In the rows, zero is written as 128.
Rows near named flat spaces through zero (a row that begins with a name and a colon came from that space)
sc-zc: [141 125 130 120 135 133 127 133 141 126 117 126 132 124 127 120 147 136
 139 127 103 127 132]
sc-zc: [135  86 130 124 112 126 129 147  85 132 165 114  97  67 161 143  60 136
  80 129 171 167 162]
sc-zc: [200  73 130 108 129 114  92 167 147 100  88 135  79  39 166 102  77 136
 102 121 129 173 209]
fm-pn: [163 137 155 113  91 131 138 161 135 144 102 149 138 126 117 102 102 139
  80 114 152  96 151]
tm-ml: [117 112  88 137 110 120 140 114  81 127 172 111  77 102 145 169  49 108
 105 116 208 148 145]
pb-hf: [142 133 149 125 104 128 130 150 131 139 120 140 136 123 122 114 109 135
  97 126 146 111 142]
fm-pn: [179 143  68 139 169 124 107  97 151  92  65 145 108 181 155 105 130 112
 138  95 122 141 108]
tm-ml: [118 114 133  87 122 125 156 117 130 124 116 122 112 107 100 143 141 111
 165 120 113 121 151]
fm-pn: [ 88 115 218  65  85 120 155 161 170 147 120 129 148  60  43 133 188 122
 191 158  73  79 188]
fm-pn: [151 120 127 151 123 138 111 154 118 139 154 120 131 111 160 120 103 157
  85 134 140 141 131]
pb-hf: [ 94 118  98 109 137 135 162  94 107 129 164  94 106 120 112 175 146 114
 182 124 118 132 122]
sc-zc: [164 137 121 146 135 122  93 144 166 116 101 139 124 126 137 105 132 134
 129 130 120 123 142]
pb-hf: [119 126 129 106  88 149 180 138  93 165 179  99 123 110 110 162 108 143
 112 118 157  99 139]
fm-pn: [169 135  89  83 139 136 173  93 116 114  62 142 112 180 127 117 123 108
 125  72 131 118 114]
tm-ml: [ 76 127 138 102 122 128 166 103 110 136 149 115 130 129  93 160 151 108
 169 132 120 117 119]
pb-hf: [162 134 148  77 111 125 153 134 156 123  57 154 129 135  94 102 141 115
 136 101 112  93 155]
pb-hf: [ 88 140 103 191 101 125 106 138 109 151 231  94 107  99 133 180  83 134
 122 159 197 123 132]
sc-zc: [ 99 153 114 158 119 117 123 111 115 130 146 136 125 159 122 143 102 107
 120 130 178 118 106]
pb-hf: [142 124 123 136 132 156 143 138  98 150 160 110 149 140 158 126 128 166
  87 124 119 137 101]
fm-pn: [136 132  95 138 170 118 100 102 162  95  96 130 114 145 134 123 163 112
 181 127  92 144 119]
tm-ml: [119  82 108 101 121 103 126 119 124 102 138 110  55  43 121 167  84  92
 171 128 156 159 198]
sc-zc: [169 112  90 144 152 152 109 144 148 131 163  84 115  94 159 138 156 171
 152 135  81 142 140]
fm-pn: [201 120 135  83  95 152 171 159 110 150  93 136 130 128 138 100  93 156
  57  85 143 105 150]
tm-ml: [170 137 117 116 125 131 134 130 137 123  85 144 124 150 132 106 117 127
 108 102 135 116 131]
sc-zc: [ 77  52 171  21 117 144 229 107  36 143 154  99 118  67 115 167 122 120
 129 112 103 170 145]
fm-pn: [111 123 171 116 102 127 134 153 135 145 144 126 141  94 103 130 136 136
 130 146 122 111 152]
sc-zc: [165 131 111 131 142 115  96 130 174 102  81 142 109 124 129 109 136 117
 153 122 114 127 152]
pb-hf: [129 139 145 195 115 118  71 165 128 137 162 142 143 119 162 110  83 148
  64 159 174 141 124]
pb-hf: [127 133  86 134 152 138 133 103 131 123 144 103 116 142 132 149 154 129
 169 123 107 131 111]
tm-ml: [110 154 152 164 133 149 121 141 122 157 162 125 188 170 139 113 165 166
  99 149 103 116  73]
tm-ml: [108 150 136 162 157 107  83 114 162 104  97 156 147 163 126 106 158 109
 152 148 109 135 102]
tm-ml: [ 81 141 107 151 132 110 125  93 105 117 147 133 113 153 124 154 102  92
 138 131 175 138 104]
[144  95 201  59 121 140 173 147  90 138  73 159 170 128 136  80 129 145
  61 108  93 145 125] | pb-hf
[138 117 121 124 137 146 134 135 127 137 151 103 132 113 138 135 150 153
 138 132  96 134 127] | sc-zc
[144 107 133 135 128 157 131 158 110 154 182  93 142  94 157 133 136 180
 103 141 101 142 128] | sc-zc
[131 120 129 149 135 123  99 140 137 122 138 126 124 108 144 124 122 135
 125 143 126 144 137] | tm-ml
[148 136 122 151 132 136 112 141 131 134 134 128 140 140 148 115 125 148
 103 130 129 129 116] | pb-hf
[163 131 137 129 130 143 127 146 127 137 111 137 152 146 149  98 131 156
  87 119 114 127 115] | pb-hf
[120 134 185 121 114 153 148 159 115 165 146 129 190 141 125 105 162 171
  87 142  92 110 101] | sc-zc
[135 128  98 160 128 125 107 130 123 126 157 116 105 116 149 143  95 130
 118 132 162 139 134] | sc-zc
[129 174 146 169 129 152 114 149 154 160 149 126 192 181 124 106 186 171
 117 147  91  87  78] | sc-zc
[130 140 128 138 133 127 121 125 133 126 117 138 139 151 131 117 133 128
 121 127 128 124 113] | tm-ml
[ 75 147 129 169 140 119 110 108 117 128 160 131 146 159 129 141 134 116
 134 151 143 137  87] | tm-ml
[120 114 143 103 138 125 141 118 120 119 106 135 132 127 125 122 139 119
 135 124 107 142 126] | pb-hf
[137 125 174  86 115  98 125 134 164 104  40 177 125 119  91  93 128  90
 139 119 123 113 167] | pb-hf
[129 123  98 146 145  89  86 105 148  83  91 151  80 119 136 129  89  79
 151 126 167 156 152] | tm-ml
[129 140 111 158 128 131 113 130 130 133 152 120 127 136 138 135 121 136
 123 135 143 125 118] | sc-zc
[165 125 146  92 132  86 101 125 184  78   4 189 102 125 104  81 119  76
 148 107 126 126 177] | sc-zc

Rows near named flat spaces through zero
bn-mc: [157 105 108 146  98 130 127  80 149 151 107 110 162 126 121 172 130 155
 130 147  98 109  98]
lg-bz: [ 80 167 169 117 148 123 159 164  90 102 130 135 117 144 119 130 123  96
 139 142 126 105 118]
bn-mc: [ 94 153 139  93 167 110 148 166 130 106 153 124 120 141 116  77 136 103
 113 109 167 136 121]
bn-mc: [178 103 133 117 101  79 124  88 172 191 139 116 131 120 149 158 122 169
 120 136 103 126  73]
dt-zq: [151 124 100 140 122 121 129 119 141 117 113 110 137 132 113 107 139 114
 115 116 143 142 124]
bn-mc: [ 96 146 142 107 170  92 142 114 163 167 158 114 115 137 110  96 100 120
  99 143 174 143 133]
dd-lb: [115 135  76 112 151 119 162 130 139  83 111  85 153 143  59  90 161  76
 103 130 165 123  96]
dt-zq: [ 80 194 122 124 183 180 169 146  91  92 125 119 147 157 105 132  98 139
 160 113 156 116  99]
bn-mc: [131 156 167 118 132  82 166 117 112 119 118 107 127 124  92 169 135  81
 131 157 122 119  68]
bn-mc: [148 104  85 164 110 177  92  99 122  97 105 123 164 107 121 147 137 134
 135 121 124 142 172]
dd-lb: [130 111  93  97 162 128  96  95 175  93 163  97 193  97 103 107 154 130
 101  94 182 171 138]
dt-zq: [162 131  82 130 106 134 152 160 112 130 103 123 110 160 145 113 129 157
 148 107  97 100  67]
lg-bz: [132  83  75 115 127 140  95 149 134 134 137 143  88 113 128  84 142 124
 111 129 136 140 179]
jz-fh: [150 124 171  83 141 154 136 164 117 146 153 179  72 110 151 138 147 154
 155 100 130 144 104]
dd-lb: [147 123  78 135 140 177 158 121 142 138  97 126 109 148  87 104 138 135
 129 119 158 132 113]
dt-zq: [137  91 156 143  90 151 116 120 149 161 120 161 126 129 156 137 145 156
 126 132 101 113 158]
dt-zq: [153 121 109 130 125 117 137 131 143 194 125 139  65 144 141 103  99 154
 124 135 131 133 121]
jz-fh: [109 166 131 125 166 113 126 128 123 139 150 118 117 133 136 115  80 137
 130 122 158 150 134]
dd-lb: [106 114 140 104 134 102 128 127 121 123 140 124 119 107 102 148 143  90
 118 167 120 116 128]
lg-bz: [166 131 143 107 163 226 135 141 102 136 127 190  56  95 116 153 138 154
 175  94 165 178 136]
dd-lb: [149 109 160 150 111 136 114  89 132 180 119 152  93 104 130 175 110 134
 134 164 117 141 160]
bn-mc: [176 100 121 113  95 121 103 145 140  95 137 131 161 114 165 121 174 150
 131  75 106 137 101]
jz-fh: [154 147 167 171 101 114 139 136 128 138 101 141 107 150 151 102 122 111
 123 108 133 146 148]
jz-fh: [139 135 173 104 132 171 140 139 159 107 148 150 184 138 160 121 167 183
 142  53 143 136  93]
lg-bz: [220 136 184 165  91  44 125  69 183 198 120 114 114 123 158 136 105 133
 106 111 142 186 101]
dt-zq: [115 164 157 149 132 178 166 133 121 144 110 146 136 168 144 137 106 172
 156 110 124 107 107]
jz-fh: [127 117 141 143  96 144 121 142 126  83 115 132 179 136 147 124 165 127
 129 103 104 111 136]
dt-zq: [160 138  83  92 167  87  96 114 104 169 168 113  65  84 134 164  64 152
 149 147 133 166  98]
jz-fh: [133 109 194 121 121 184 172  94 189 181 119 164 146 146 116 146 166 172
 126 118 143 115 106]
bn-mc: [121 113  88 139 128 159 122 113 133 132 117 122 140 132 116 130 123 145
 129 138 125 116 143]
bn-mc: [128 101 103 104 130  99 130  89 185 170 147 100 161 131 117 129 130 159
 102 144 129 112  93]
lg-bz: [109 151 186  94 146  73 128 123 127 146 171 123 134 113 148 166 105 135
 132 143 117 126  93]
dt-zq: [166  91  99 140 107 143 101 109 148 168 124 141 107 116 146 130 122 163
 128 126 118 140 148]
dt-zq: [143 142 113 123 151 178 177 119 124 148 101 136  93 141  81 142 130 134
 148 133 152 127  86]
lg-bz: [134 120 112  88 164 157 133 114 171 147 157 130 141 123 117 114 138 173
 125  97 169 148 103]
dt-zq: [148  97 110 155  96 134  92 119 153 156 127 138 132 132 171 106 119 166
 118 114 113 133 171]
dd-lb: [120 149 101 131 130 118 154 153 111  90 108 105 137 154 108 101 139  98
 125 121 130 111 100]
bn-mc: [ 80 110  82  61 155 146 130 220 100 111 162 155  77 140 142  69 147 138
 133 120 117  91 125]
dd-lb: [ 72  98 192 117 124 101 148  81 213 200 149 131 162 147 113 119 140 135
  75 176 140  95 151]
jz-fh: [187  90 196 161  76 176 128  51 173 162  99 156 174 104 131 211 168 166
 140 124 107 136 121]
dd-lb: [ 96 125 116 135 154 169 126 128 104 144 122 150  77 117  97 132 107 109
 133 168 146 132 186]
jz-fh: [ 75 155 156 151 146 148 154 104 130 143 117 124 146 150 103 143 101 121
 125 163 140 107 149]
lg-bz: [115 187 178 147 151 110 119 123 111  78 143 111 177 124 146 132 104 111
 135  92 157 166 141]
lg-bz: [152 145 134 147 120 119 147 104 149 140 113 110 152 147 129 131 120 143
 127 112 135 133  94]
bn-mc: [126 145 126 107 139 128 156 178 119 148 134 146  81 159 150  89 118 150
 138 107 127 115  95]
jz-fh: [ 66 135 153 121 154 153 146 121 115 154 134 144 108 130 102 155 106 122
 133 183 128  99 153]
jz-fh: [145 126 125 111 140 134 136 119 129 144 132 132 107 116 114 147 128 136
 137 132 135 137 103]
lg-bz: [137 121  85 152 102 111 109 155  88 128 110 126  89 134 151 119 104 120
 136 146  88 111 146]
jz-fh: [126 130 127  86 150 128 110 166 120 116 168 144 115 115 160 109 130 153
 139  92 134 143 120]
dd-lb: [112 122 108 141 156 158 129  82 180 147 127 115 154 134  91  98 123 133
  99 126 188 154 170]
lg-bz: [ 92 178 137 120 153 121 148 196  57 107 131 143  68 146 142 113  93 104
 156 134 118 114 124]
dt-zq: [119 105  59 145 119 172 101 154 132 142 125 141 118 153 167  75 108 182
 129 107 117 113 175]
lg-bz: [118 171 131 142 141 159 158 133 105 101 110 119 154 152 122 142 115 139
 154 110 131 116  95]
dd-lb: [141 138 154 152 102 123 136 129 137 150 118 136 135 154 165 125 115 157
 133 113 108 116 117]
dd-lb: [168 109 129 146  90 101  76 111 121  86 131 114 177  93 160 157 145 123
 130 107  98 148 140]
[ 99 130 140 143 134 160 102 136 129 140 144 152 132 134 168 112 101 164
 132 115 131 132 188] | dd-lb
[ 84  98  95 113 141 178 130 149 125 126 126 148 108 132 101 106 147 122
 121 152 133 102 170] | dd-lb
[125 125 138 155  88  91 113 198 127 104 121 142 114 166 188  29 144 105
 101  86 118 126 180] | jz-fh
[156  98 106 135 118 100  85  85 144 167 140 119 116  93 135 155 103 139
 118 155 120 151 153] | jz-fh
[164 124  67 188  89 132 108 107 128 110  87  97 165 146 142 115 115 139
 126 112 110 129 141] | lg-bz
[165 121 155 136 105 118 170 112 152 148  95 130 112 140  96 130 163 101
 117 134 134 127  91] | dt-zq
[145 136 189 138 109 162 188 147 153 143  95 162 115 170 125  99 171 130
 128  95 142 118 101] | jz-fh
[103 127 140  98 146 154 117 131  94  90 147 136 147  93 114 185 143 123
 153 143 111 117 120] | dt-zq
[175 144 144 135 115 106 144 128 118 163 116 135  83 132 145 146 108 141
 146 124 115 139  85] | bn-mc
[135 101 133 154 116 193 116 111 139 187 115 174  90 128 146 139 110 175
 140 138 122 129 182] | dd-lb
[ 98 125  75 138 126 140 115 160  99  93 119 118 133 142 130  99 124 117
 128 133 113 104 155] | lg-bz
[119  98 148 151  96 123 112 130 161 148 124 145 135 142 154  90 142 129
  99 127 122 121 185] | dt-zq
[ 97  97 141 106 147 186 101 132 123  87 145 158 140  87 104 136 172 105
 126 129 150 144 194] | lg-bz
[134 119 148 144  96 142 139 153  89 103  95 150 104 126 121 148 157  90
 142 145  94 106 134] | jz-fh
[109  76 143 115 126 145  90 108 147 142 147 154 120  86 116 141 152 114
 109 160 133 138 201] | dt-zq
[162 127 154 149 101 111  93 140 120 118 133 143 125 115 180 120 125 134
 133  93 116 158 156] | jz-fh
[ 97  96  66  88 158 172 141 144 139 104 130 125 125 126  69  94 171 110
 113 138 156 112 133] | dd-lb
[132 149 117  91 139  93 147 177  68  86 131 118  92 117 113 144 138  86
 150 138 105 113  66] | dd-lb
[ 67 107 172  76 155 147 126 171 174 181 187 179 104 148 173  65 132 182
 108 110 147 113 168] | jz-fh
[117 150 119 116 151 140 140 131 131 120 138 118 148 140 128 122 118 150
 136 108 143 127 102] | lg-bz

Rows near named flat spaces through zero (a row that begins with a name and a colon came from that space)
qqdm: [111 152 133 118 102 127 146 142 123 139 121  95 130 107 131 151  91 136
 124 102 149 128 132]
mjlq: [154  46 127 178 160 143 142  87 142 110 104 157 125 102  40  39 143 122
 116 158 116 136 142]
mfzp: [124 206 110  76 101 149 118 144 128 185 149 156 115 145 213 154 150 153
 138  66 181 173 129]
mrbd: [143 138 126 102 130 107  94 138 139 110 149 124 132 127 136 140 170 121
 112 162 100 133 109]
mrbd: [128 127 146 168  94 142 131 144 137 144 169 215 140  64 172 127 158 106
 124 107 133 147 128]
mfzp: [106  88 114 189 111 106 173  97 158  99  93 122 114  43  35 118  81 136
 114 117 149 161 167]
mjlq: [108 117 132 131 138 117 129 132 113 142 114  98 146 118 113 124 117 142
 132 141 124 105 120]
mjlq: [139 134 111 101 127 150 115 116 122 110 136 112 114 194 134 148 113 116
 116 112 152 140 127]
qqdm: [163 117 130 145  87 132 181 138 135 126 110 161 112 106 117 104 104 110
 117  65 140 191 152]
mjlq: [116 152 112 103 104 101 133 143 122 129 120  92 129 132 135 171 107 137
 120 102 142 155 127]
bqhr: [116 126 141 147 142 154 133 108 148 149 121 132 125  63  93  78 133 151
 129 150 142 103 139]
mjlq: [176 136 126  98 142 151 108 115 151 111 139 148 104 155 125  90 170 119
 116 146 117 145 127]
mjlq: [ 72 112 112 167 122 104 135 118 119 124 122 113 140 105 110 177  89 137
 134 121 151 122 137]
mjlq: [209 164 132  80  99 130 138 149 161 119 132 164  96 125 148  90 175 113
 108 103 106 199 134]
mfzp: [138 152 145 122 104 144 134 126 158 103 138 112 110  78 106 129 113 119
 105 136 133 122 139]
bqhr: [152 120 161 128  85 197 128 142 113 126 170 152 138 131 153 119 107  80
  93  96 156 121 115]
mrbd: [174 220 152  16 116 172 153 148 140 160  88  17  93 140 118  81  89 167
 116 104 151 116 134]
qqdm: [124  90  98 136 162 146 100  98 113 150 135 168 137 175 129 100 166 136
 132 130 152 146 120]
mjlq: [211 157 136  49 133 119 118 149 153 136 113 111 112 125 117  54 196 140
 105 149  84 169 114]
mfzp: [138 144 134 116 150 157 118 107 148 122 129 122 107 132 115 102 136 137
 131 153 131 103 136]
mfzp: [112 163 131 135 179 165 118  67 194 129 114 118  83  55  65  65 146 181
 144 193 147  79 163]
qqdm: [103 117 120 116 113 142 107 127 118 175 138 115 160  70 108 105 144 151
  95 122 175 147 108]
bqhr: [115 176  83  55 144  81 101 135 115 138 111  67 120 210 158 186 137 163
 141 120 135 155 117]
bqhr: [103 121 140 187 139 125 135 117 140 113 142 178 123 102 144 146 127 118
 157 145 112  94 144]
bqhr: [ 99 180 138 110 162 171 111 107 148 189 128 122 119  80 137  82 152 186
 152 154 161  79 134]
qqdm: [127 141 138 105  87 131 119 148 129 126 147  97 143  83 121 145 119 119
  88 122 143 139 112]
bqhr: [ 74 127 106 146 110 147 113  88 144  82 145  83 115 115  80 194  65 122
  98 131 190 114 143]
mfzp: [100 123  86 162 108 116 144 102 133  90 131 153 102 172 133 204  82 112
 136  77 171 174 159]
mfzp: [149  84 125 148 106 127 164 124 123 106 104 121 126 124  78 108  91 108
 105  97 135 166 140]
mrbd: [157 190 156  82 110 176 157 138 142 137 114  88  95 132 137 107  87 135
 128 100 146 110 144]
mrbd: [163 154 166 104  94 189 152 143 124 109 138 102 110 156 141 126  72  92
 110  96 141 103 132]
bqhr: [152  96 120 139 108  93 152 139 128 104 111 131 130 121 100 126 122 110
 112 111 107 176 132]
mrbd: [138 167 173  78  77 179 135 176  98 169 147  81 153 111 166 125  92 116
  98  91 155 102 101]
mrbd: [129 129 127  92 129 120 111 141 111 135 124  78 145 145 120 131 128 134
 111 139 125 121 106]
mfzp: [106 128 111 117 180 115 118 127 105 228  98 148 155 119 150  61 190 196
 170 133 134 130 116]
mjlq: [103  69 126 185 163 120 129  96 134 123 111 136 141  80  62  87 133 141
 132 173 119 102 135]
qqdm: [167 105 130 164 130 122 182 123 145 136  91 186 106 103 108  63 136 130
 148  96 111 174 161]
mrbd: [158 137 128 129 129 135 134 116 156  97 131 152  98 134 122 118 138 115
 128 132 115 142 145]
mfzp: [121 157 148 116 109 119 119 151 137 136 145 118 139  71 143 139 141 131
 118 144 115 113 117]
qqdm: [180 133 133  83 114 115 108 147 147 126 138 127 132  95 114  87 187 124
  89 148 100 170 108]
qqdm: [ 97 151 114  96 122 135 111 132 107 153 132  84 140 152 144 162 109 146
 122 112 166 123 115]
bqhr: [145 117 112 144 104  77 164 139 144 117 102 147 119  91 107 128 131 129
 125  99 112 196 147]
qqdm: [126 142 120 107 124 126 132 133 122 151 116 112 129 129 131 123 126 146
 128 111 143 143 127]
mrbd: [115 174 128 135 144 128 143 115 157 134 116 140  96 111 142 132 125 155
 165 131 129 111 157]
bqhr: [125 114 137 150 105 153 137 120 136 114 140 136 127  95 106 126 105 110
 106 118 150 130 135]
[163 135 173 118 137 166 135 155 110 160 135 152 139 141 172  75 147 116
 145 132  97  86 113] | mjlq
[143 118 125 108 145 170 112 112 112 118 135 114 122 205 130 120 117 114
 122 128 144 110 120] | mjlq
[124 133 144 141 183 156 109  80 174  99 122 108  99  92  67  80 141 149
 138 214 110  54 145] | mfzp
[102 110 145 170 148 143 124 119 122 136 139 155 140 110 135 121 129 126
 148 151 122  79 128] | mjlq
[ 48 125  89 198 173  97 120  66 165 104 119 147 103  94  93 173 118 166
 170 167 148 103 168] | mfzp
[127 105 128 146 167  95 128 123 128 126 106 129 134 130 111 106 150 141
 153 167  84 107 128] | bqhr
[173  90 110 105 135 112 110 119 133  89 123 116 125 163  84 106 155 109
  94 148 106 168 116] | mrbd
[116 117 154 115 157 194  83 117  99 125 164 100 147 188 144 127 118 108
 121 170 137  37  97] | bqhr
[169  91 147 115 118 133 143 152 102 131 115 113 149 144 111  85 125 106
 106 119 104 138 109] | mfzp
[ 43  96  74 195 159  57 137 106 112 174  97 166 151 103 128 163 137 180
 179 113 150 157 145] | mfzp
[206 133 140  48 125 166 134 150 102 139 109  85 122 219 134  72 126 114
 105 100 122 148 108] | mjlq
[131 132 121 128 140 145 125 108 138 114 128 131 109 152 121 127 122 128
 133 131 138 123 139] | mfzp
[ 83 150 131 157 168 117 153 116 121 138  96 110 114 155 143 153  85 157
 193 136 119  64 153] | qqdm
[195 198 167  57  86 206 126 137 168 105 157 102  86 114 133  97 120 104
  82 119 146 125 131] | mfzp
[136 107 118  89  76 167 104 131  96  74 163  64 138 208 115 195  63  70
  58  93 178 145 102] | bqhr
[109 107 124 160 131 108 140 117 137 119 115 125 131  86  91 127 117 136
 129 140 125 127 139] | mfzp
[101 109 130 154 145  96 125 131 124 141 119 125 150  86 113 124 142 145
 140 158 106 108 122] | mfzp
[ 74 131 111 132 120 147 132 119 101 174 121 104 145 127 133 149  88 156
 132  90 194 125 129] | qqdm
[155 142 147 151 127 108 178 138 147  97 100 142  96 129 131 127 102 115
 160 118  83 122 160] | qqdm
[ 99 172 125 116  83  97 114 169 115 138 165 143 146 118 207 217 132 117
 128  97 134 146 112] | mfzp
[ 93 126 159 196  89 172 165 142 111 166 153 200 144  75 180 138  90 109
 147  71 166 110 142] | mrbd
[109 159 137 130 123 163 118 124 132 143 153 146 122 121 164 143 124 130
 137 121 155 103 131] | bqhr
[ 66 134 142 150 162 161  93 117  98 141 158 120 149 169 173 173 108 129
 160 160 142  29 112] | mjlq
[153 112  96  98 163  83  94 110 147  85 116 102 116 166  86 125 173 134
 116 181  89 151 120] | mrbd
[185  88 148 111 116 133 136 158  99 125 126 131 149 164 129  88 140  92
 105 118  93 146 103] | bqhr

Rows near named flat spaces through zero
jjtj: [104 198  80 156 139 131 122 109  83 125 147 122 113 186 122 153 143 185
  91 120 147 149 105]
hslt: [144 136 174 142 136  89 137 108 132 137 152 112 123 105 116  93 142 123
 110 117 165 181  97]
hslt: [159 101  94 137 140 117  91 174 107 128 132 140 167 141 127 139 156 140
 122 124 117 113 102]
rqqn: [116 119 147 131 146 127 131 114 149 133 109 125 139 117 123 111 103 115
 152 137 121 139 127]
ncrl: [134 156 140 129 144 129 135 142 158 128 109 108 109 143 129 103 130 130
 138 139 139 126 127]
rqqn: [169  76 146 108 118 127 111 170 153 119 121 136 152 103 132 106 136 108
 150 130 116 106 130]
hslt: [159  85  89 134 143  99 120 199 116 145 107 138 180 128 157 138 162  99
 139 117 109  98  98]
rqqn: [ 79 175 128 135 149 153 145  85 150 119  97 120 124 156 128 109  78 149
 163 139 125 150 130]
jjtj: [ 91 144 120 122 115 148 150  90 124 111 120 140 145 136 145 121  90 142
 155 114 123 151 125]
rqqn: [100 144 148 143 159 121 140  98 147 141 107 116 126 126 120 111 100 119
 145 140 129 152 122]
ncrl: [125 180 113 169 190  95 128 148 135 153 101  97 130 169 126 108 146 139
 125 137 147 149  82]
ncrl: [107 170 162 111  99 159 149  68 150  74 137 134 143 141 136  60  76 184
 171 104 156 199 107]
jjtj: [107 163 157 135 138 141 125  78 142 115 134 119 112 137 103 102  97 160
 133 137 144 168 126]
hslt: [136 109 139 127 121 103 150 138 125 146 132 125 125 101 142 133 145  90
 118 119 133 125 128]
jjtj: [135 112  86 122 119 144 108 153 108 111 125 150 165 148 141 142 130 150
 140 118 109 111 118]
jjtj: [188  93 144 133 146 107  80 180 139 135 140 121 131 117 100 118 169 126
 109 144 132 110 117]
ncrl: [158  94 128 141 134 108  84 135  99 129 162 140 155 117 101 136 151 145
 101 124 132 144 103]
hslt: [167  63 136  96  94 105 163 197 143 156 116 128 112  73 168 152 171  35
 123 123 111  57 167]
rqqn: [174  74 101  93  64 150  99 170  95 104 169 160 132 113 134 169 165 135
 100 113 112  76 158]
ncrl: [160 105 150 129 137 114 106 147 141 128 134 124 137 114 113 108 142 125
 127 133 134 132 117]
ncrl: [151 153 127 115 106 160  96 133 126 104 158 124  81 151 100 139 146 174
  95 142 139 107 157]
ncrl: [ 98 115 121 111  95 146 152  94 113 116 132 149 140 113 147 143  99 121
 142 111 115 132 144]
jjtj: [152 128 115 143 137  95 126 158 108 142 140 122 139 132 135 130 167 124
 105 115 143 135  97]
hslt: [109 131 158 154 126  75 159  71  88 159 171 122 117  89 120 140 142 102
  81 104 160 188 104]
rqqn: [127  91 128 130 132 115 125 127 121 132 124 143 168 108 135 126 119 111
 144 119 116 138 112]
rqqn: [113 147  95 137 119 126 135 117  91 127 143 136 135 146 138 151 136 146
 110 110 133 139 114]
rqqn: [107 124 113 160 168  83 148 122 115 144 103 133 205 131 155  99 115 116
 162 101 131 184  55]
hslt: [180 137 176 104 124 153  99 159 191  93 123 110 105 136 106  64 129 159
 151 150 145 121 138]
jjtj: [144  97 122 108 125 188  57 133 147  80 123 155 161 147  95 114  90 186
 166 151  96 109 143]
jjtj: [114 162 125 138 136 141 116 102 122 117 137 124 118 152 110 124 117 166
 121 133 138 149 122]
hslt: [108 137 111 150 144 110 131 108 101 138 132 132 151 136 129 137 125 135
 122 117 131 156 100]
ncrl: [ 57 184  85 136 112 151 165  63  88 113 130 143 138 164 152 148  89 165
 135 102 130 165 118]
[128 120  85 150 147 118  99 139  89 131 135 143 170 149 124 150 139 151
 118 120 119 135  95] | hslt
[107 140 149 109  98 157 142  88 134 121 142 127  76 115 116 147 110 126
 113 139 127 115 179] | hslt
[ 70 164 182 145 167 138 141  46 162 156 112  99  61 113  81 132  78 110
 122 173 129 145 173] | rqqn
[142 156 154  98 115 192  97 127 182  82 119 120  88 155 100  93  99 180
 153 160 127 107 169] | hslt
[122 124 168  67  55 190 157 100 169  81 131 139  90 105 142 106  86 130
 161 126 123 108 194] | ncrl
[137 118 120 134 133 115 123 142 120 133 130 130 143 127 131 130 140 124
 125 123 128 129 114] | hslt
[ 80 152 117 125 112 135 177  88 118 126 117 134 133 130 160 132  98 119
 146 108 127 148 129] | jjtj
[116 116 116 127 121 121 146 129 115 142 124 133 128 117 143 152 131 102
 124 122 118 114 138] | hslt
[107 166 125 139 150 130 143 116 143 125 104 117 133 153 136 104 108 142
 151 129 135 149 110] | rqqn
[153 124 129 154 165  81 123 158 129 138 119 120 180 133 138  87 148 127
 141 112 146 168  59] | hslt
[127 145 107 138 131 116 136 139 108 141 134 122 116 140 135 148 151 126
 105 123 135 121 123] | jjtj
[154 125 167 116 129 134 118 144 165 132 126 108  81 114 106 116 139 114
 119 155 133 102 162] | rqqn
[137  99 136 128 122 116 120 128 116 139 144 134 126 103 118 146 139 110
 110 129 124 121 136] | rqqn
[103 133 132 134 102 134 119  63  77 133 185 139  90 112  94 181 129 144
  68 126 136 144 155] | hslt
[139 130 123 127 141 126 130 164 145 149 108 111  95 131 129 145 149 101
 118 149 120  82 154] | ncrl
[117 118 121 130 115  92 182 131 112 141 122 134 163 107 178 119 134  88
 142  89 136 153  96] | jjtj
[153  90 153 125 111  82 154 145 117 158 149 123 117  77 141 139 168  68
  97 112 141 124 129] | hslt
